Here is a tiny trained network, its code and every weight. The questions are about switching its units off for an input and a target symbol, where a switched-off unit gives its printed mean instead of its output.

import numpy as np


def w(rows, s, z=0):
    codes = np.array(rows[::2]) - 128.0
    scale = np.full(codes.shape[1], s)
    scale[-1] = z or s
    return codes * scale


def f(y):
    return np.maximum(y, 0)


def softmax(a):
    e = np.exp(a - a.max(-1, keepdims=True))
    return e / e.sum(-1, keepdims=True)


def log_softmax(a):
    a = a - a.max(-1, keepdims=True)
    return a - np.log(np.exp(a).sum(-1, keepdims=True))


def net(x, mask):
    ids = ['αβγδεζηθλμξπστφω'.index(c) for c in x.split()]
    T = len(ids)
    res = E[ids] + P[:T]
    u = 0
    for l in range(2):
        q, k, v = (res @ M[l].T for M in (Q, K, V))
        z = softmax(np.where(np.tri(T) > 0, q @ k.T / 3**0.5, -1e9)) @ v
        res = res + np.where(mask[u], z, O[l][:, -1]) @ O[l][:, :-1]
        u += 1
        y = f(res @ A[l][:, :-1].T + A[l][:, -1])
        res = res + np.where(mask[u : u + 16], y, B[l][:, -1]) @ B[l][:, :-1]
        u += 16
    return log_softmax(res[-1] @ U[:, :-1].T + U[:, -1])


Q, K, V, O, A, B = {}, {}, {}, {}, {}, {}
E = w([
[127,195,125,98,108,176,92,117,96,118,151],'α',
[94,222,158,118,102,173,82,121,86,92,172],'β',
[161,171,103,94,128,186,79,81,153,156,166],'γ',
[165,163,97,89,151,109,59,143,121,115,130],'δ',
[129,131,57,112,153,119,70,77,151,118,159],'ε',
[152,146,67,85,140,124,77,98,134,125,139],'ζ',
[131,172,105,115,159,125,71,148,99,101,136],'η',
[148,154,123,140,154,126,79,125,129,125,116],'θ',
[83,208,135,191,154,153,136,108,99,124,79],'λ',
[100,173,125,150,140,122,164,41,114,159,74],'μ',
[205,191,202,76,121,58,166,103,85,165,76],'ξ',
[108,118,172,188,179,81,110,43,168,173,174],'π',
[120,99,172,38,216,109,149,144,94,158,174],'σ',
[94,32,80,160,164,74,159,63,132,141,224],'τ',
[135,154,168,153,174,70,132,173,89,86,168],'φ',
[188,2,173,202,146,228,88,153,98,100,189],'ω',
],0.02)
P = w([
[83,114,149,118,9,117,86,138,87,172,149],'0',
[48,142,158,122,115,110,64,113,102,125,93],'1',
[78,139,178,108,134,100,73,109,116,133,90],'2',
[83,145,167,121,144,120,93,95,128,96,120],'3',
[105,137,157,128,149,137,111,95,118,95,120],'4',
[118,132,161,131,160,142,122,93,130,89,126],'5',
[133,132,149,140,168,152,134,95,126,89,126],'6',
[152,123,144,144,171,158,149,97,127,93,128],'7',
[163,118,142,149,182,167,157,101,131,94,131],'8',
[172,115,131,163,189,174,167,101,130,99,134],'9',
[195,113,124,169,194,173,171,105,136,103,129],'10',
[194,103,122,171,197,188,186,96,129,96,147],'11',
[204,102,106,183,201,200,192,98,129,87,153],'12',
],0.015)
Q[0] = w([
[100,74,147,66,47,92,150,238,214,159,222],'L0H1',
[101,113,189,124,147,33,91,102,131,253,75],'L0H1',
[170,132,186,137,230,110,118,20,118,77,173],'L0H1',
],0.011)
K[0] = w([
[25,166,79,76,7,165,3,147,95,99,135],'L0H1',
[37,67,219,119,66,88,126,142,71,130,158],'L0H1',
[152,112,114,187,250,144,217,159,110,66,127],'L0H1',
],0.012)
V[0] = w([
[183,107,130,103,207,87,118,197,46,68,195],'L0H1',
[169,59,3,46,185,142,98,69,168,182,170],'L0H1',
[118,56,179,252,105,114,72,94,180,123,141],'L0H1',
],0.0066)
O[0] = w([
[74,185,95,17,130,97,100,125,76,205,193,174],'L0H1',
[69,142,204,37,87,118,62,89,187,114,21,148],'L0H1',
[131,175,127,126,114,121,254,202,226,151,140,254],'L0H1',
],0.009,0.0064)
A[0] = w([
[82,146,133,163,219,106,150,114,143,149,108,20],'L0N1',
[146,121,150,132,181,134,126,41,185,131,150,129],'L0N2',
[102,157,139,88,158,92,154,65,106,142,68,40],'L0N3',
[147,167,93,134,78,138,124,181,214,70,79,94],'L0N4',
[95,129,87,131,172,154,171,149,96,180,107,140],'L0N5',
[68,52,139,164,177,112,112,137,122,150,94,132],'L0N6',
[143,160,126,166,176,132,107,199,101,155,131,87],'L0N7',
[208,154,127,135,137,122,129,123,113,86,147,63],'L0N8',
[119,135,64,140,111,157,84,103,72,148,92,80],'L0N9',
[216,92,123,104,46,151,120,146,112,178,116,1],'L0N10',
[109,206,155,107,168,142,85,140,137,173,103,59],'L0N11',
[187,83,111,127,87,76,90,192,98,129,109,107],'L0N12',
[90,6,131,126,202,133,161,154,119,71,112,47],'L0N13',
[142,73,96,97,200,113,88,178,158,77,124,158],'L0N14',
[131,72,157,140,125,165,101,105,119,49,38,163],'L0N15',
[77,189,114,115,135,126,138,93,147,90,166,115],'L0N16',
],0.011,0.0065)
B[0] = w([
[130,98,102,44,86,161,101,162,77,116,193,181],'L0N1',
[125,199,146,93,169,145,212,157,46,69,106,249],'L0N2',
[110,135,90,148,174,99,107,168,159,79,223,187],'L0N3',
[80,127,236,98,175,38,166,138,16,125,186,187],'L0N4',
[181,118,141,182,87,113,69,129,192,126,155,177],'L0N5',
[143,158,122,119,136,77,139,97,102,2,107,146],'L0N6',
[144,103,76,83,122,150,145,27,188,133,132,165],'L0N7',
[71,136,136,144,139,85,220,109,85,126,99,161],'L0N8',
[140,98,199,76,183,111,140,145,52,121,217,160],'L0N9',
[130,51,186,142,29,118,124,141,50,122,29,133],'L0N10',
[105,49,40,47,136,130,164,96,100,110,118,203],'L0N11',
[155,185,68,63,145,95,110,134,108,125,91,134],'L0N12',
[72,161,100,28,168,81,14,167,161,160,199,137],'L0N13',
[150,148,174,249,44,169,147,107,146,106,137,154],'L0N14',
[243,218,205,135,97,151,80,121,217,205,213,175],'L0N15',
[233,71,105,100,151,91,158,144,174,173,75,225],'L0N16',
],0.007,0.012)
Q[1] = w([
[178,172,127,112,186,93,133,92,100,75,188],'L1H1',
[77,84,88,157,20,124,111,132,150,149,46],'L1H1',
[100,104,89,143,2,149,76,197,86,131,32],'L1H1',
],0.0084)
K[1] = w([
[124,101,149,132,54,131,127,113,107,184,152],'L1H1',
[180,161,118,102,198,166,133,139,144,73,143],'L1H1',
[165,127,108,115,253,149,150,165,165,97,105],'L1H1',
],0.012)
V[1] = w([
[159,81,170,172,64,226,200,52,150,113,72],'L1H1',
[93,134,184,87,144,28,176,28,253,165,140],'L1H1',
[85,184,78,191,232,115,172,143,162,95,227],'L1H1',
],0.0057)
O[1] = w([
[182,29,185,154,148,77,186,6,173,140,60,130],'L1H1',
[18,171,158,123,82,174,153,39,127,194,169,135],'L1H1',
[125,143,143,153,254,104,88,148,146,232,138,1],'L1H1',
],0.0095,0.0092)
A[1] = w([
[101,150,77,48,105,2,176,147,120,173,84,63],'L1N1',
[206,60,116,118,138,107,125,151,173,47,114,11],'L1N2',
[172,16,133,125,134,124,92,78,169,128,53,71],'L1N3',
[120,73,106,39,116,112,54,100,89,158,119,87],'L1N4',
[166,109,95,142,94,129,172,153,241,196,103,149],'L1N5',
[85,172,74,140,124,150,91,250,104,105,88,42],'L1N6',
[116,113,145,145,179,128,123,78,149,196,101,165],'L1N7',
[53,190,35,141,66,151,152,174,99,51,159,38],'L1N8',
[72,180,134,166,221,140,95,130,149,213,75,119],'L1N9',
[42,49,122,70,196,112,120,125,114,161,165,113],'L1N10',
[71,168,127,60,181,101,102,176,178,104,56,77],'L1N11',
[29,173,143,149,133,156,113,81,134,248,97,72],'L1N12',
[88,56,151,172,133,140,103,43,85,152,25,97],'L1N13',
[110,144,149,174,209,152,93,213,196,154,8,121],'L1N14',
[191,58,155,125,190,114,102,201,199,132,92,53],'L1N15',
[139,97,151,100,50,124,173,77,121,114,152,91],'L1N16',
],0.0079,0.011)
B[1] = w([
[140,91,143,213,91,221,95,142,100,104,211,194],'L1N1',
[2,195,152,196,104,127,98,108,77,229,170,197],'L1N2',
[89,126,112,72,137,149,209,225,137,141,50,168],'L1N3',
[75,136,183,176,230,109,181,141,165,123,121,171],'L1N4',
[77,151,211,137,208,176,102,142,157,77,155,163],'L1N5',
[34,148,68,185,129,127,187,113,162,46,134,179],'L1N6',
[90,166,95,147,177,128,21,167,104,50,146,184],'L1N7',
[177,56,203,134,159,114,79,101,126,227,9,235],'L1N8',
[152,59,186,155,28,229,158,136,95,162,72,166],'L1N9',
[214,161,144,202,77,144,109,106,184,106,104,190],'L1N10',
[106,48,125,96,90,103,145,65,183,116,206,160],'L1N11',
[176,147,49,122,92,24,156,191,165,63,98,169],'L1N12',
[132,146,154,142,76,114,50,108,57,74,123,155],'L1N13',
[153,106,55,136,75,48,129,141,227,157,147,136],'L1N14',
[115,103,43,134,35,165,152,63,41,153,121,156],'L1N15',
[103,85,98,151,172,94,66,199,184,155,189,252],'L1N16',
],0.0067,0.016)
U = w([
[136,124,144,159,116,129,110,176,126,133,134,255],'α',
[182,149,130,99,135,188,179,132,122,108,132,232],'β',
[223,106,197,58,88,169,99,163,120,158,110,109],'γ',
[153,143,72,96,148,135,109,240,146,52,106,76],'δ',
[106,210,91,88,108,89,140,114,176,119,116,108],'ε',
[96,179,184,87,110,138,114,83,136,230,135,121],'ζ',
[64,167,96,101,147,169,96,160,128,138,94,128],'η',
[163,120,50,77,80,140,134,170,144,67,17,144],'θ',
[146,96,76,201,139,202,173,73,135,141,57,101],'λ',
[203,207,161,213,93,178,146,106,179,109,96,96],'μ',
[128,160,132,139,91,184,134,99,2,94,152,75],'ξ',
[137,128,172,146,137,102,254,186,115,153,100,123],'π',
[110,129,180,143,207,146,108,117,124,102,148,81],'σ',
[138,67,128,118,60,155,165,100,170,54,141,82],'τ',
[217,116,83,134,158,89,126,167,154,199,156,121],'φ',
[142,115,137,160,132,239,134,220,160,165,179,60],'ω',
],0.0064,0.015)

Each question gives the input, a string of symbols that net reads in full, and the target symbol t.
The units are the heads (3 rows each of Q, K, V and O) and the neurons (one row each of A and B). Each row of codes is followed by its name. A weight is (code - 128) times the scale printed after its matrix; where a second scale follows, it is the last column's (O, A, B and U).
mask holds one flag per unit, layer by layer, with each layer's heads first. A switched-off unit (its flag False) gives its mean, the last column of its rows in O or B, instead of its output. The means were averaged over made-up inputs and are rounded, as every weight is.
A unit's drop is (log p(t) with every unit on - log p(t) with that unit switched off) / (log p(t) with every unit on - log p(t) with every unit switched off).
The circuit of an input: a set's keep is (log p(t) with only the set's units on - log p(t) with every unit switched off) / (log p(t) with every unit on - log p(t) with every unit switched off). Starting from the 12 units with the biggest drops (on a tie, the unit counted first), units are removed one at a time, each time the one whose removal leaves the highest keep (on an exact tie, the one counted first), for as long as the keep stays at least 0.8.
circuit, biggest first: the units of the circuit, biggest drop first
k most important neurons: the k neurons with the biggest drops, biggest first
top k neurons in layer l: the k neurons of layer l with the biggest drops, biggest first
input η θ γ τ φ γ α π ξ γ γ π, target π: 3 most important neurons	[L0N2, L1N8, L1N7]
input φ α π π φ λ, target ω: circuit, biggest first	[L0H1, L1H1]
input γ ω π ζ γ μ γ π π γ ξ θ, target τ: circuit, biggest first	[L1H1, L0N10, L0H1]
input α ω ω ε φ γ α μ α, target ξ: 2 most important neurons	[L1N2, L0N10]
input ζ π μ γ γ π π π τ η α, target γ: circuit, biggest first	[L1H1, L1N8, L0H1, L1N6]
input π β μ η γ μ π σ δ γ, target μ: top 3 neurons in layer 1	[L1N10, L1N9, L1N12]
input α γ μ α μ, target ξ: top 3 neurons in layer 1	[L1N2, L1N15, L1N16]
input σ ξ μ, target σ: circuit, biggest first	[L0H1, L1N4, L0N9]
input γ λ ε δ λ γ θ γ ζ ζ η φ, target τ: 3 most important neurons	[L0N10, L0N15, L0N3]
input μ γ ζ λ π β ε, target σ: circuit, biggest first	[L0H1, L1H1, L1N5]
input π γ π τ π γ α θ γ π ω γ θ, target μ: top 3 neurons in layer 1	[L1N10, L1N16, L1N12]
input α β τ π τ ξ λ γ π π γ η, target ξ: top 4 neurons in layer 1	[L1N2, L1N15, L1N16, L1N8]
input ε α λ φ σ ε γ, target ζ: top neuron in layer 0	[L0N4]
input γ ε β α δ α ω, target τ: top 3 neurons in layer 0	[L0N10, L0N15, L0N3]
input ε π π λ, target π: top 2 neurons in layer 0	[L0N4, L0N15]
input γ β π ξ γ μ π φ π ε θ θ, target τ: circuit, biggest first	[L1H1, L0H1, L0N10]
input π ξ α γ γ γ π μ σ π μ γ, target μ: top 2 neurons in layer 1	[L1N9, L1N12]
input σ μ φ θ, target η: circuit, biggest first	[L1H1]
input π ζ μ π π θ π δ ε γ ζ, target μ: top 4 neurons in layer 1	[L1N9, L1N10, L1N12, L1N16]
input γ β μ γ γ, target τ: top 2 neurons in layer 1	[L1N8, L1N16]
input μ ε π γ, target σ: circuit, biggest first	[L0H1, L1H1, L1N7, L1N5]
input π γ γ α γ λ γ ε, target μ: 3 most important neurons	[L1N9, L1N16, L1N12]
input ε μ β δ η, target ζ: circuit, biggest first	[L1H1, L0H1, L1N8, L0N4]
input β φ η ε τ α μ λ α π, target π: 2 most important neurons	[L0N2, L1N16]
input μ φ η γ ξ δ μ σ, target σ: top 2 neurons in layer 1	[L1N4, L1N7]
input θ ζ φ η α γ α π π γ θ, target π: circuit, biggest first	[L0H1, L0N4]
input μ σ γ θ δ μ ε μ ω η ω α α, target ω: top 2 neurons in layer 0	[L0N16, L0N2]
input δ λ μ, target μ: 2 most important neurons	[L0N15, L1N6]
input μ μ ε σ ω ε γ ζ π α θ, target σ: 2 most important neurons	[L1N7, L0N15]
input η μ π μ π σ ε γ β γ ζ, target δ: top 2 neurons in layer 1	[L1N6, L1N2]
